Below are the code and all the weights of a small trained network. Each question names an input and a class and asks about switching units off, where a switched-off unit gives its printed mean instead of its output.

import numpy as np


def w(rows, s, z=0):
    codes = np.array(rows[::2]) - 128.0
    scale = np.full(codes.shape[1], s)
    scale[-1] = z or s
    return codes * scale


def f(y):
    return y / 2 * (1 + np.tanh(0.7978845608 * (y + 0.044715 * y**3)))


def log_softmax(a):
    a = a - a.max(-1, keepdims=True)
    return a - np.log(np.exp(a).sum(-1, keepdims=True))


def net(x, mask):
    res = np.array(x, float).reshape(1, 3) / 4 @ E
    y = f(res @ A[0][:, :-1].T + A[0][:, -1])
    res = res + np.where(mask, y, B[0][:, -1]) @ B[0][:, :-1]
    return log_softmax(res[-1] @ U[:, :-1].T + U[:, -1])


A, B = {}, {}
E = w([
[93,156,62,90,111,134,109,23,79,217,172],'x0',
[166,20,83,115,148,108,160,100,116,105,167],'x1',
[78,147,89,121,113,116,246,101,211,95,127],'x2',
],0.011)
A[0] = w([
[110,155,85,119,123,130,105,41,99,176,151,17],'neuron 1',
[115,160,109,128,126,115,185,84,139,134,138,83],'neuron 2',
[132,21,92,117,133,122,142,87,103,135,157,135],'neuron 3',
[110,111,133,142,133,135,80,135,93,129,130,78],'neuron 4',
[131,104,155,126,132,122,127,184,143,113,120,3],'neuron 5',
[106,253,136,122,125,132,105,126,120,147,131,151],'neuron 6',
[149,126,121,115,121,121,57,101,97,153,137,100],'neuron 7',
[109,143,94,120,118,133,158,108,139,120,128,90],'neuron 8',
],0.028,0.0035)
B[0] = w([
[148,151,138,137,127,104,161,166,84,2,126,254],'neuron 1',
[119,139,130,115,151,142,170,135,144,212,174,198],'neuron 2',
[123,119,120,149,99,117,52,98,167,146,70,243],'neuron 3',
[100,114,116,127,120,152,192,119,161,170,154,180],'neuron 4',
[130,160,121,115,131,121,155,148,83,71,142,188],'neuron 5',
[132,103,117,149,101,112,55,92,161,143,76,229],'neuron 6',
[119,127,135,99,160,158,159,138,128,212,176,213],'neuron 7',
[124,95,137,107,143,177,132,145,101,165,158,177],'neuron 8',
],0.02,0.026)
U = w([
[134,84,91,211,49,92,32,83,173,137,55,128],'0',
[157,158,131,161,129,85,221,218,66,2,173,252],'1',
[101,95,122,114,175,211,241,163,148,230,240,26],'2',
],0.0065,0.0029)

Each question gives the input, the list of numbers given to net, and the class t.
The units are the neurons (one row each of A and B). Each row of codes is followed by its name. A weight is (code - 128) times the scale printed after its matrix; where a second scale follows, it is the last column's (A, B and U).
mask holds one flag per neuron, in row order. A switched-off neuron (its flag False) gives its mean, the last column of its row in B, instead of its output. The means were averaged over made-up inputs and are rounded, as every weight is.
A unit's drop is (log p(t) with every unit on - log p(t) with that unit switched off) / (log p(t) with every unit on - log p(t) with every unit switched off).
The circuit of an input: a set's keep is (log p(t) with only the set's units on - log p(t) with every unit switched off) / (log p(t) with every unit on - log p(t) with every unit switched off). Starting from all 8 units, units are removed one at a time, each time the one whose removal leaves the highest keep (on an exact tie, the one counted first), for as long as the keep stays at least 0.8.
circuit, biggest first: the units of the circuit, biggest drop first
unit that matters most: the unit with the biggest drop
k most important neurons: the k neurons with the biggest drops, biggest first
drop of u: that unit's drop, to one decimal
input [6,-5,-3], class 1: 3 most important neurons => neuron 1; neuron 3; neuron 7
input [3,7,4], class 0: unit that matters most => neuron 3
input [2,-6,-8], class 2: 2 most important neurons => neuron 7; neuron 3
input [-6,6,-7], class 2: circuit, biggest first => neuron 1; neuron 6
input [6,-5,-8], class 2: 3 most important neurons => neuron 7; neuron 4; neuron 3
input [1,-5,7], class 2: 2 most important neurons => neuron 2; neuron 3
input [-3,1,3], class 1: 3 most important neurons => neuron 7; neuron 3; neuron 6
input [8,5,1], class 1: 2 most important neurons => neuron 1; neuron 6
input [-4,0,-4], class 1: 2 most important neurons => neuron 2; neuron 7
input [0,6,-7], class 2: 4 most important neurons => neuron 7; neuron 6; neuron 4; neuron 1
input [7,-5,-8], class 2: 2 most important neurons => neuron 7; neuron 4
input [7,4,2], class 1: 2 most important neurons => neuron 1; neuron 6
input [-6,7,7], class 0: 3 most important neurons => neuron 3; neuron 1; neuron 7
input [2,-3,-7], class 2: circuit, biggest first => neuron 7
input [1,-6,-7], class 2: 3 most important neurons => neuron 7; neuron 3; neuron 4
input [-4,-2,0], class 1: 3 most important neurons => neuron 3; neuron 6; neuron 7
input [8,6,-3], class 1: 2 most important neurons => neuron 1; neuron 6
input [-5,3,8], class 2: drop of neuron 1 => 2.5
input [-5,-2,1], class 1: drop of neuron 3 => 0.6
input [5,-1,-1], class 1: unit that matters most => neuron 1
input [-4,-4,7], class 2: drop of neuron 1 => 2.8
input [5,2,-1], class 1: drop of neuron 1 => 2.3
